Below are the code and all the weights of a small trained network. Each question names an input and a class and asks about switching units off, where a switched-off unit gives its printed mean instead of its output.

import numpy as np


def w(rows, s, z=0):
    codes = np.array(rows[::2]) - 128.0
    scale = np.full(codes.shape[1], s)
    scale[-1] = z or s
    return codes * scale


def f(y):
    return np.maximum(y, 0)


def log_softmax(a):
    a = a - a.max(-1, keepdims=True)
    return a - np.log(np.exp(a).sum(-1, keepdims=True))


def net(x, mask):
    res = np.array(x, float).reshape(1, 7) / 4 @ E
    y = f(res @ A[0][:, :-1].T + A[0][:, -1])
    res = res + np.where(mask, y, B[0][:, -1]) @ B[0][:, :-1]
    return log_softmax(res[-1] @ U[:, :-1].T + U[:, -1])


A, B = {}, {}
E = w([
[81,142,199,52,27],'x0',
[127,143,129,116,142],'x1',
[68,178,18,169,72],'x2',
[129,122,128,133,122],'x3',
[25,45,117,95,190],'x4',
[74,173,213,245,144],'x5',
[129,106,127,146,107],'x6',
],0.012)
A[0] = w([
[126,111,127,54,62,103],'neuron 0',
[77,178,72,140,115,81],'neuron 1',
[189,49,53,26,91,59],'neuron 2',
[91,84,103,145,160,73],'neuron 3',
[149,121,89,179,202,97],'neuron 4',
[188,87,62,126,161,134],'neuron 5',
[49,153,191,57,46,70],'neuron 6',
[198,205,155,171,103,156],'neuron 7',
[66,170,90,112,83,64],'neuron 8',
[253,199,131,147,65,159],'neuron 9',
[166,89,197,102,159,54],'neuron 10',
[72,100,116,123,168,127],'neuron 11',
[152,124,199,122,178,30],'neuron 12',
[134,99,208,115,172,31],'neuron 13',
[45,89,150,107,141,131],'neuron 14',
[78,198,192,199,152,63],'neuron 15',
[227,68,177,120,196,53],'neuron 16',
[110,144,75,157,94,37],'neuron 17',
[76,185,41,117,94,84],'neuron 18',
[126,107,170,201,128,53],'neuron 19',
[48,127,168,170,166,80],'neuron 20',
[195,79,48,135,172,94],'neuron 21',
[71,108,142,144,162,121],'neuron 22',
[39,174,64,155,115,3],'neuron 23',
[84,172,37,157,122,37],'neuron 24',
[193,62,220,89,142,51],'neuron 25',
[188,116,113,168,168,94],'neuron 26',
[67,142,196,223,134,68],'neuron 27',
[90,146,177,90,79,47],'neuron 28',
[132,124,85,180,184,29],'neuron 29',
[147,127,99,192,202,92],'neuron 30',
[38,73,115,97,168,158],'neuron 31',
[68,141,179,209,140,82],'neuron 32',
[53,79,125,114,179,140],'neuron 33',
[59,78,124,108,158,140],'neuron 34',
[114,132,110,141,111,157],'neuron 35',
[84,64,125,144,133,130],'neuron 36',
[123,115,144,135,110,22],'neuron 37',
[146,80,45,44,110,86],'neuron 38',
],0.013,0.0035)
B[0] = w([
[50,238,219,160,118,199],'neuron 0',
[147,67,60,213,150,192],'neuron 1',
[109,119,201,34,245,239],'neuron 2',
[167,133,129,132,79,172],'neuron 3',
[106,205,217,189,45,198],'neuron 4',
[91,199,209,101,134,198],'neuron 5',
[49,218,170,194,38,231],'neuron 6',
[250,109,80,43,80,217],'neuron 7',
[101,89,106,209,152,191],'neuron 8',
[230,103,27,2,56,254],'neuron 9',
[120,62,67,219,128,190],'neuron 10',
[190,127,77,71,52,182],'neuron 11',
[113,70,120,163,130,182],'neuron 12',
[115,88,77,199,143,187],'neuron 13',
[182,132,119,100,75,197],'neuron 14',
[85,141,194,26,211,209],'neuron 15',
[83,79,69,189,125,217],'neuron 16',
[135,92,122,170,147,177],'neuron 17',
[109,48,84,188,166,217],'neuron 18',
[112,150,131,107,166,172],'neuron 19',
[146,124,148,65,195,193],'neuron 20',
[55,191,210,157,102,208],'neuron 21',
[162,111,117,79,115,177],'neuron 22',
[114,74,92,158,147,206],'neuron 23',
[103,53,95,185,138,209],'neuron 24',
[107,56,81,237,171,215],'neuron 25',
[119,149,141,154,81,183],'neuron 26',
[89,153,166,74,224,213],'neuron 27',
[94,188,176,202,53,185],'neuron 28',
[80,161,133,163,92,184],'neuron 29',
[84,231,179,173,49,200],'neuron 30',
[236,137,80,48,47,217],'neuron 31',
[132,152,165,82,207,202],'neuron 32',
[200,114,74,94,71,205],'neuron 33',
[202,129,95,97,80,196],'neuron 34',
[141,122,103,138,161,155],'neuron 35',
[165,141,113,92,96,176],'neuron 36',
[120,146,123,130,136,134],'neuron 37',
[113,130,161,56,226,218],'neuron 38',
],0.0084,0.017)
U = w([
[252,134,110,60,31,155],'0',
[95,168,201,65,226,253],'1',
[61,245,202,195,17,66],'2',
[112,16,102,233,140,4],'3',
],0.012,0.0027)

Each question gives the input, the list of numbers given to net, and the class t.
The units are the neurons (one row each of A and B). Each row of codes is followed by its name. A weight is (code - 128) times the scale printed after its matrix; where a second scale follows, it is the last column's (A, B and U).
mask holds one flag per neuron, in row order. A switched-off neuron (its flag False) gives its mean, the last column of its row in B, instead of its output. The means were averaged over made-up inputs and are rounded, as every weight is.
A unit's drop is (log p(t) with every unit on - log p(t) with that unit switched off) / (log p(t) with every unit on - log p(t) with every unit switched off).
The circuit of an input: a set's keep is (log p(t) with only the set's units on - log p(t) with every unit switched off) / (log p(t) with every unit on - log p(t) with every unit switched off). Starting from the 12 units with the biggest drops (on a tie, the unit counted first), units are removed one at a time, each time the one whose removal leaves the highest keep (on an exact tie, the one counted first), for as long as the keep stays at least 0.8.
circuit, biggest first: the units of the circuit, biggest drop first
top k neurons: the k neurons with the biggest drops, biggest first
drop when u is switched off: that unit's drop, to one decimal
input [5,4,-8,2,7,-5,-5], class 3: top 2 neurons -> neuron 25; neuron 10
input [8,-2,-4,-5,-5,1,4], class 2: circuit, biggest first -> neuron 6
input [6,-8,-7,6,2,7,8], class 1: top 3 neurons -> neuron 27; neuron 15; neuron 32
input [7,7,-1,-3,-6,-4,1], class 2: top 3 neurons -> neuron 0; neuron 6; neuron 28
input [6,-5,2,-7,-8,4,2], class 0: top 2 neurons -> neuron 9; neuron 7
input [6,5,-7,-1,-4,-4,4], class 3: top 2 neurons -> neuron 25; neuron 10
input [-2,-2,-6,-7,5,-6,1], class 1: top 4 neurons -> neuron 2; neuron 38; neuron 9; neuron 5
input [8,-6,5,-2,-4,-7,-1], class 2: top 3 neurons -> neuron 6; neuron 0; neuron 28
input [-5,-4,6,1,1,-3,1], class 3: top 4 neurons -> neuron 24; neuron 18; neuron 6; neuron 0
input [-3,-4,4,-4,-5,5,-2], class 0: top 2 neurons -> neuron 7; neuron 9
input [-7,1,-1,-4,1,6,6], class 2: top 2 neurons -> neuron 30; neuron 4
input [-7,-3,7,2,4,8,8], class 1: drop when neuron 27 is switched off -> 0.6
input [-1,-1,8,1,7,-7,-7], class 3: drop when neuron 8 is switched off -> 2.0
input [8,-8,-2,-5,-6,-8,2], class 1: circuit, biggest first -> neuron 2
input [-1,-6,6,-6,6,-3,5], class 0: drop when neuron 25 is switched off -> 0.6
